Below are the code and all the weights of a small trained network. Each question names an input and a class and asks about switching units off, where a switched-off unit gives its printed mean instead of its output.

import numpy as np


def w(rows, s, z=0):
    codes = np.array(rows[::2]) - 128.0
    scale = np.full(codes.shape[1], s)
    scale[-1] = z or s
    return codes * scale


def f(y):
    return np.maximum(y, 0)


def log_softmax(a):
    a = a - a.max(-1, keepdims=True)
    return a - np.log(np.exp(a).sum(-1, keepdims=True))


def net(x, mask):
    res = np.array(x, float).reshape(1, 7) / 4 @ E
    y = f(res @ A[0][:, :-1].T + A[0][:, -1])
    res = res + np.where(mask, y, B[0][:, -1]) @ B[0][:, :-1]
    return log_softmax(res[-1] @ U[:, :-1].T + U[:, -1])


A, B = {}, {}
E = w([
[146,27,205],'x0',
[255,207,138],'x1',
[123,68,204],'x2',
[147,55,44],'x3',
[56,158,156],'x4',
[122,105,91],'x5',
[125,189,246],'x6',
],0.0073)
A[0] = w([
[94,142,11,244],'n0',
[148,76,165,150],'n1',
[205,53,143,210],'n2',
[142,77,143,87],'n3',
[31,110,165,166],'n4',
[182,195,152,252],'n5',
],0.012,0.003)
B[0] = w([
[86,242,63,255],'n0',
[103,49,114,188],'n1',
[150,56,66,225],'n2',
[104,37,69,168],'n3',
[53,137,248,223],'n4',
[254,105,187,242],'n5',
],0.008,0.0083)
U = w([
[156,54,138,109],'0',
[72,175,60,122],'1',
[192,110,59,63],'2',
[146,85,165,255],'3',
[53,115,238,44],'4',
[229,149,164,137],'5',
[98,2,93,112],'6',
[97,190,151,168],'7',
],0.01,0.0063)

Each question gives the input, the list of numbers given to net, and the class t.
The units are the neurons (one row each of A and B). Each row of codes is followed by its name. A weight is (code - 128) times the scale printed after its matrix; where a second scale follows, it is the last column's (A, B and U).
mask holds one flag per neuron, in row order. A switched-off neuron (its flag False) gives its mean, the last column of its row in B, instead of its output. The means were averaged over made-up inputs and are rounded, as every weight is.
A unit's drop is (log p(t) with every unit on - log p(t) with that unit switched off) / (log p(t) with every unit on - log p(t) with every unit switched off).
The circuit of an input: a set's keep is (log p(t) with only the set's units on - log p(t) with every unit switched off) / (log p(t) with every unit on - log p(t) with every unit switched off). Starting from all 6 units, units are removed one at a time, each time the one whose removal leaves the highest keep (on an exact tie, the one counted first), for as long as the keep stays at least 0.8.
units of the circuit, in order: the units of the circuit, biggest drop first
k most important neurons: the k neurons with the biggest drops, biggest first
drop when u is switched off: that unit's drop, to one decimal
input [-1,0,7,-3,4,-1,-5], class 4: 4 most important neurons -> n4; n2; n5; n0
input [-7,5,-1,-6,4,1,-2], class 5: units of the circuit, in order -> n5
input [-1,-4,6,-8,-1,-3,-6], class 4: 2 most important neurons -> n4; n2
input [-6,-2,5,2,-8,6,3], class 1: units of the circuit, in order -> n5; n1
input [-7,-3,3,7,-1,-6,2], class 1: units of the circuit, in order -> n5; n0
input [5,-5,6,5,0,-4,5], class 6: units of the circuit, in order -> n3; n1
input [-6,-4,7,-5,0,-4,-4], class 4: units of the circuit, in order -> n4; n2
input [2,-7,-7,-2,7,-4,-7], class 7: units of the circuit, in order -> n4; n0
input [3,5,8,4,-5,-6,-3], class 6: units of the circuit, in order -> n2; n1
input [-2,-4,-4,0,3,-6,4], class 4: units of the circuit, in order -> n4; n0
input [-1,-3,-1,0,4,-2,3], class 4: 2 most important neurons -> n4; n0
input [-4,-3,-3,1,-8,8,-6], class 1: drop when n0 is switched off -> 0.5
input [-5,-4,-1,8,4,2,-6], class 1: drop when n0 is switched off -> 0.2
input [-5,-5,7,0,4,2,-4], class 4: drop when n4 is switched off -> 1.0
input [-3,8,-6,6,6,7,-4], class 1: drop when n4 is switched off -> 0.0
input [-4,-4,2,2,6,6,-6], class 1: most important neuron -> n0
